Below is a small trained network, with its code and all its weights. Each question gives an input and a class and asks what happens when units are switched off, that is, made to give their printed mean instead of their output.

import numpy as np


def w(rows, s, z=0):
    codes = np.array(rows[::2]) - 128.0
    scale = np.full(codes.shape[1], s)
    scale[-1] = z or s
    return codes * scale


def norm(h):
    return h / np.sqrt((h * h).mean(-1, keepdims=True) + 1e-5)


def f(y):
    return np.maximum(y, 0)


def log_softmax(a):
    a = a - a.max(-1, keepdims=True)
    return a - np.log(np.exp(a).sum(-1, keepdims=True))


def net(x, mask):
    res = np.array(x, float).reshape(1, 4) / 4 @ E
    u = 0
    for l in range(3):
        y = f(norm(res) @ A[l][:, :-1].T + A[l][:, -1])
        res = res + np.where(mask[u : u + 8], y, B[l][:, -1]) @ B[l][:, :-1]
        u += 8
    return log_softmax(norm(res)[-1] @ U[:, :-1].T + U[:, -1])


A, B = {}, {}
E = w([
[224,187,136,146,165],'x0',
[135,110,52,234,118],'x1',
[136,78,217,162,106],'x2',
[212,87,91,111,3],'x3',
],0.0064)
A[0] = w([
[112,109,50,98,133,113],'0.n0',
[117,110,145,7,127,103],'0.n1',
[126,169,73,96,176,76],'0.n2',
[148,155,116,147,85,95],'0.n3',
[146,125,108,44,79,95],'0.n4',
[172,94,225,136,122,65],'0.n5',
[211,187,141,134,156,5],'0.n6',
[144,214,46,30,114,43],'0.n7',
],0.012,0.003)
B[0] = w([
[82,87,148,155,81,208],'0.n0',
[174,246,92,186,135,252],'0.n1',
[105,115,191,177,149,210],'0.n2',
[160,107,107,85,137,179],'0.n3',
[137,116,107,60,176,227],'0.n4',
[98,128,234,175,95,224],'0.n5',
[37,176,74,69,80,215],'0.n6',
[121,81,254,171,81,254],'0.n7',
],0.013,0.005)
A[1] = w([
[55,249,44,87,70,84],'1.n0',
[191,100,106,41,152,10],'1.n1',
[108,39,31,253,123,152],'1.n2',
[154,139,43,168,88,28],'1.n3',
[111,114,185,210,99,19],'1.n4',
[44,156,185,151,222,144],'1.n5',
[121,23,154,155,75,105],'1.n6',
[65,138,216,54,210,69],'1.n7',
],0.0074,0.0013)
B[1] = w([
[72,105,50,97,19,188],'1.n0',
[109,63,101,93,182,140],'1.n1',
[174,254,147,144,122,212],'1.n2',
[116,143,169,172,166,152],'1.n3',
[76,82,202,144,97,235],'1.n4',
[112,114,117,8,171,255],'1.n5',
[119,167,161,82,140,216],'1.n6',
[158,146,57,155,155,208],'1.n7',
],0.0099,0.0059)
A[2] = w([
[183,71,158,57,199,126],'2.n0',
[77,110,112,215,141,103],'2.n1',
[172,99,168,83,50,137],'2.n2',
[69,245,169,75,58,137],'2.n3',
[152,216,114,152,167,248],'2.n4',
[128,119,100,162,64,26],'2.n5',
[108,93,82,117,117,96],'2.n6',
[201,97,121,136,69,79],'2.n7',
],0.012,0.0013)
B[2] = w([
[114,151,63,102,139,140],'2.n0',
[196,187,196,52,102,138],'2.n1',
[63,164,109,122,246,175],'2.n2',
[139,72,58,155,72,253],'2.n3',
[224,156,156,101,89,159],'2.n4',
[96,94,163,89,119,142],'2.n5',
[113,61,126,197,118,134],'2.n6',
[132,210,155,48,169,144],'2.n7',
],0.011,0.017)
U = w([
[5,116,255,169,97,175],'0',
[18,113,46,132,66,203],'1',
[205,198,119,164,57,209],'2',
[82,161,75,52,245,189],'3',
[94,51,106,208,158,84],'4',
[87,67,75,253,229,2],'5',
[198,116,147,205,219,13],'6',
[206,98,155,131,208,23],'7',
],0.0096,0.0049)

Each question gives the input, the list of numbers given to net, and the class t.
The units are the neurons (one row each of A and B). Each row of codes is followed by its name. A weight is (code - 128) times the scale printed after its matrix; where a second scale follows, it is the last column's (A, B and U).
mask holds one flag per neuron, layer by layer. A switched-off neuron (its flag False) gives its mean, the last column of its row in B, instead of its output. The means were averaged over made-up inputs and are rounded, as every weight is.
A unit's drop is (log p(t) with every unit on - log p(t) with that unit switched off) / (log p(t) with every unit on - log p(t) with every unit switched off).
The circuit of an input: a set's keep is (log p(t) with only the set's units on - log p(t) with every unit switched off) / (log p(t) with every unit on - log p(t) with every unit switched off). Starting from the 12 units with the biggest drops (on a tie, the unit counted first), units are removed one at a time, each time the one whose removal leaves the highest keep (on an exact tie, the one counted first), for as long as the keep stays at least 0.8.
units of the circuit, in order: the units of the circuit, biggest drop first
top k neurons: the k neurons with the biggest drops, biggest first
top k neurons in layer l: the k neurons of layer l with the biggest drops, biggest first
input [-7,-3,-8,0], class 0: units of the circuit, in order	[0.n7]
input [1,-5,-5,-4], class 0: top 3 neurons in layer 1	[1.n2, 1.n4, 1.n5]
input [-4,3,-4,-7], class 3: units of the circuit, in order	[1.n5, 0.n6]
input [-3,-5,2,8], class 3: units of the circuit, in order	[0.n4, 2.n2]
input [7,7,8,3], class 0: top 2 neurons in layer 1	[1.n4, 1.n7]
input [-1,5,4,-5], class 2: units of the circuit, in order	[1.n2, 0.n7, 2.n4]
input [8,5,-7,-5], class 1: top 3 neurons	[0.n6, 0.n5, 1.n5]
input [-3,-1,0,4], class 3: top 2 neurons	[0.n4, 0.n6]
input [-4,6,5,-4], class 2: top 2 neurons	[1.n2, 0.n7]
input [-1,-3,3,-7], class 3: top 2 neurons	[1.n5, 0.n6]
input [8,-2,-6,-7], class 1: top 2 neurons	[0.n6, 1.n5]
input [2,4,3,-5], class 3: top 4 neurons in layer 0	[0.n1, 0.n0, 0.n7, 0.n6]
input [-6,8,-5,6], class 2: top 4 neurons in layer 1	[1.n2, 1.n5, 1.n3, 1.n4]
input [-1,-3,0,-7], class 3: top 2 neurons	[1.n5, 0.n6]
input [-3,-7,6,-3], class 2: top 3 neurons	[0.n1, 0.n7, 0.n0]
input [2,-8,3,2], class 2: units of the circuit, in order	[0.n1]
input [6,0,2,6], class 1: units of the circuit, in order	[0.n6, 1.n0]
input [-5,-8,-5,-4], class 2: units of the circuit, in order	[0.n1, 2.n4]
input [-6,4,-7,5], class 0: top 2 neurons	[0.n0, 0.n7]
input [7,-2,3,7], class 1: units of the circuit, in order	[0.n6]
input [-1,0,-5,5], class 0: top 3 neurons	[0.n7, 0.n0, 1.n5]
input [6,6,-3,-1], class 1: top 3 neurons	[0.n6, 1.n0, 0.n1]
input [-5,-6,-5,8], class 3: top 2 neurons in layer 2	[2.n2, 2.n7]
input [1,1,2,-4], class 3: top 3 neurons in layer 0	[0.n7, 0.n6, 0.n1]
input [-6,-3,2,-4], class 1: top 2 neurons in layer 0	[0.n1, 0.n4]
input [0,-6,3,-3], class 2: top 2 neurons	[0.n1, 0.n7]
input [6,0,1,7], class 3: units of the circuit, in order	[2.n2]
input [3,-7,5,-5], class 2: top 2 neurons in layer 0	[0.n7, 0.n1]
input [5,-1,-8,-6], class 0: top 2 neurons in layer 0	[0.n7, 0.n2]
input [3,4,7,-8], class 3: top 2 neurons	[0.n7, 1.n5]
